After every row comes roughly how far along a hidden order it lies, from 0 to 20.
[ 17 -21 -25  -7 -48  -6 -18  36 -31 -29  26 -22  18  23   3  -5  29 -30
 -23 -13  40  -9   4   5  11  20   0  17] : 19
[ 19   3  -1  10   0  29   1  28 -21  13 -34  12  21 -10  19   0 -13  30
  -2  13 -13  42  13  -1   3  -9 -18 -17] : 10
[ 18 -13 -21  -9 -25   1  14   3 -58  18   6  -5  15 -13  12   5  10  51
  -6  11  17   6  23  22  21   6 -21  32] : 19
[ 31  -5 -13   1 -33  -9 -26   9 -19 -34   0 -27  18  44   8 -10  27 -24
 -19 -18  20  11  24 -18   1  -2  10  41] : 12
[ 48 -16 -22 -13 -66  11  -8  29 -49 -32   9 -43  37  31  40 -14  32 -34
 -28 -10  14  43  26  18   4   1  19   0] : 11
[ 47 -20 -41 -17 -11   8  45  50 -65  15  50 -59  27 -29  19  -1  29   5
 -18  14  28   9  19  52  50  36 -21  -2] : 16
[ 15 -18  -6 -25 -18   7   2  40 -47  -6   5 -37   5  -2   6   6  16  21
  15  -2  30 -25   4  -7  -5  13 -12  30] : 11
[ 23   7 -17   5  16   1  -2  40  38 -24   0 -29  14  34 -10  -4  12 -36
 -25  -3  22  -9   3   3   8   7 -18 -13] : 20
[ -2 -10 -34  29  25 -23 -14  25 -40   5  38 -41   9 -18   1  -7  12   9
  10  -6 -16 -30  11  86  34  33 -50  21] : 3
[-16 -25 -42  24 -26 -15  33  -4  -2 -27  42 -15   7 -12  29 -20  18 -34
   4 -18 -43   9   3  78  12  30  -1 -13] : 10
[ 42 -15 -31  -7 -39  24 -28  83 -51  -8   2 -17  29   2  25   8  21 -14
 -22   5  52  49   9 -18  37   8   1   0] : 8
[ 21  -1   0   6  29 -22  41  -5 -19 -19  37 -60  -4  -7  17  -7  27 -39
  50 -23 -46 -22  13  17  15  20  17  39] : 2
[ 24 -11 -15  -2 -21   0  17   7  -4 -30  23 -45  20  16  21 -15  27 -53
  -9 -14 -24   3  11  26   4  14  16  -4] : 18
[ 32  -1 -35   2  23 -16  65 -14 -28  26  40 -45  18  -5  -6  -7   8  42
  -1   6  -3 -43  34  72  29  27 -56  43] : 15
[ 51 -10 -25 -16 -27  -7   5  10 -55  10  25 -37  15   9   8   5  29  23
  -6   3  31  -3  36   3  33   7 -18  57] : 14
[ 11 -25 -19  -7  -8  -7  -1 100 -66   9  30 -34   4 -20   1  17  29   5
  26  -7  42 -22  -5  14  46  30 -27  58] : 0

[  0 -55   6  -4   2  10  -5 -10 -10 -23   3 -15  -2  -8  27 -14   6   7
   9   0  -1  -6  12   1  -1 -13   5 -20 -14   9  19  18 -18 -21   6  12
   8 -17] : 11
[  3 -47   0  -9  46   8 -17 -24   6 -24 -15  23  15 -22  58  26 -17  13
  14  18  -4 -31  13  22  -5   8 -23 -16 -11  21  -1  25 -29 -25   0  15
   5 -33] : 14
[-14 -47  55 -88 -52  33 -17 -19 -15  52 -48 -21  -7  15 -50 -73  33  28
 -10 -17   8  55 -23  32  -9 -20  10  14  27 -26  42  -6  -7  47  14 -36
 -16   1] : 0
[ -1  43  -3   0 -54 -30   9   8  -2  56  10 -22 -34  38 -57 -37  -6  21
 -13  -4   5   1  -6 -28   6 -36  12  -1   6 -12  -1 -23  17  27   9 -42
  -7  13] : 10
[  5 -55  51 -44 -34  42 -12  -8 -24  -2   1 -28  -2   3  -5 -48  42   7
   1 -15   1  24 -13  11  -5 -13  20   1   9 -18  57  19 -17  -8  15   5
 -10  -3] : 4
[-12 -25  14  37  35  46 -14   0 -31 -60  -2  16  32 -35  55  29   5  -2
  21 -10 -11  18  -3 -23  -2 -36 -12 -17 -17  11  20   4  -2 -23  -4  31
 -43 -39] : 12
[ -6 -11   4 -17 -50 -17   6   1  -7  36  -3 -23 -23  36 -33 -53  14  22
 -10 -13   4  10  -3 -18   1 -38   6  -8   0 -12  13  -4  11  16  11 -30
   3  11] : 9
[  9  90   0  51 -18 -65  11   5   7  55  41 -26 -65  31 -90  15 -47  -6
   7 -12 -11  21 -18 -42   6 -22  29 -26  -8 -22 -38 -52  54  47  19 -54
 -27  34] : 20
[-18  58  13  38 -16  13  -5   9  -3  16  -3  17  -2  15 -49   9 -12  11
   5  15 -17  31 -36 -53   3 -37   3   2  14 -24  -5 -34  29  19  13 -30
 -49  -6] : 12
[ 20  -6 -25 -52  -4 -42 -15 -27  33  33 -17  13  -1  16  18 -21 -19  29
 -15  11  12 -68  17  44  -6  25 -36   1   6   6  -1  19 -31  12   1 -27
  36   4] : 15
[ 37 -12  -3 -69 -79  16   3 -17 -21  12  37 -40  -8  10 -12 -62  39 -12
 -23 -40  16 -33   8  33   3  11  30  21  29 -12  95  22 -37 -12   6  26
  29  24] : 3
[ 20  40 -18   9 -31  11  12  10 -27 -15  53 -27 -19  -6  -6  -8  -1 -18
  -5 -20   0 -31  10 -26   7 -17  33   2   8   9  48   0  -7 -22   2  21
  -2   2] : 10
[-10 -24  -3 -13   0 -10  -7 -21  14  19 -34  29   3  13   8 -12   0  28
   6   6   0 -11  -8  -3 -13 -26 -39 -10   4  -4 -16   8  -3   6   9 -29
  -2 -13] : 12

[-38 -44  41   6   0  -6  23   5  27 -39  14 -21   3   1  -8  -7  -3  34
  -5  35 -11  -2  23 -18  14  23  26  13  17  13  13  11  17   8] : 9
[34 13 15 24  9 33 16 10 11 46 12  2 -1  3  3 28  0  9 35  1 19 10  6 12
  8 41  2 11  6 19  6 24  1  0] : 9
[ 18  15  -8  12   1   5 -11  -1  -4  19   7   4 -10   5   5  10   2  -8
  24 -24  27   5   8   4   6  12   9   4   3  16   4   4   7  -7] : 11
[  2  19  18   1   8  20  19   2   4  39  -4   7  12  14 -19  24  -6   7
  48  16   3   6 -16   7  -6  -8 -10   7  -6  17  -8  20 -17  20] : 8
[-16   5  33   8  -3   1   1  -4  13  -1   9  -7  -1   8  -3  22  -5  23
  44  18  18   9  11  -3   9   7  17  -5   5  22   1  12  10  -3] : 20
[-6 -8 20 -1 -6  5 -4 -6 14  0 20 -8 -5 -3  0 26 -5 23  2 -3  3 12  3 -6
  5  2 25 -4 12  5  4 17  8 -9] : 6
[-12   2  13   9   7  15  14   0  11  22   9  -2   2   4 -18   8 -11   1
  26  14  -1   3  -5  -1   5  30 -11   1   4  12   1  26  -7   7] : 3
[-12   5  13   6  -1  13  -7 -14  13  20  28  -7 -15  -1  -3  14 -21  -5
  38 -10  26   9  -6  -7   8  16  15 -16  11  24   1  34   4 -15] : 11
[ 13  11  -8  13  -2   9 -10   3   4  10  20  -1 -19   3  32  -5 -10 -17
  14 -22  29   0   3  -4  10   7  20   8   7   7   9   5  15  -9] : 12
[ 19  23 -15  11   7   4  10   2 -14  30  -2  13   3  18   5  14   8  -3
  31  -6  24   4   6  12  -2  35   7   9  -6  19  -2   4  -9  19] : 6
[ 54  32  -9  12  14  19   4   9 -20  48   9  16   3   7  13  30  18  12
  18 -17  28  14  13  22  -4  70   4   6   4  16  -5  15  -2  10] : 4
[ 20  17  -1  22   2   5  -9  -2  -3  19   9   4  -7   6   6  14  -1  -4
  32 -18  48   7  19   5   9  23   2  -3   3  37  -2   5   8  -6] : 14
[15 13 15 16  3 31 24  8 11 26  5  3 -2 30 14  9 -4  1 42  3 23  3  3  0
  3 28 28 35  1 16 16 11  2 34] : 16
[-28  -8  17  16  -4   8   4  -4  16  -4  19 -10  -9  11   4  -3 -19  -1
  42   7  31  -1   9 -13  14 -10  21   2   6  35   7  18  11   2] : 11
[  7  12   6   4  29  21  28   0   1  56  26   0  -1   2   2  14  -5  -1
  23   0  10   7  -1   1   1 100   5  -4  26  13  -2  50   0   6] : 2
[ 66  19 -26  29  25  25   6  10  -5  63  26   6 -22   3  53  -2   4 -22
   1 -45  40   4  18   6   9 100  17  24  31   7  18  31  28  -2] : 0
[ 8 15  8  6  9 12 13  4 -1 26  1  5  4 10 -3  9  2 -2 22 12  4  1 -1  4
 -1 29  8  8 -2  6  0 11 -3 12] : 13
[ 61  33  21   9  16  41  24  14  -4  61  -9  17  24  10 -21  62  21  42
  60   4   5  25  -8  25 -11  23 -16  12  -8  11  -8  17 -21  24] : 3
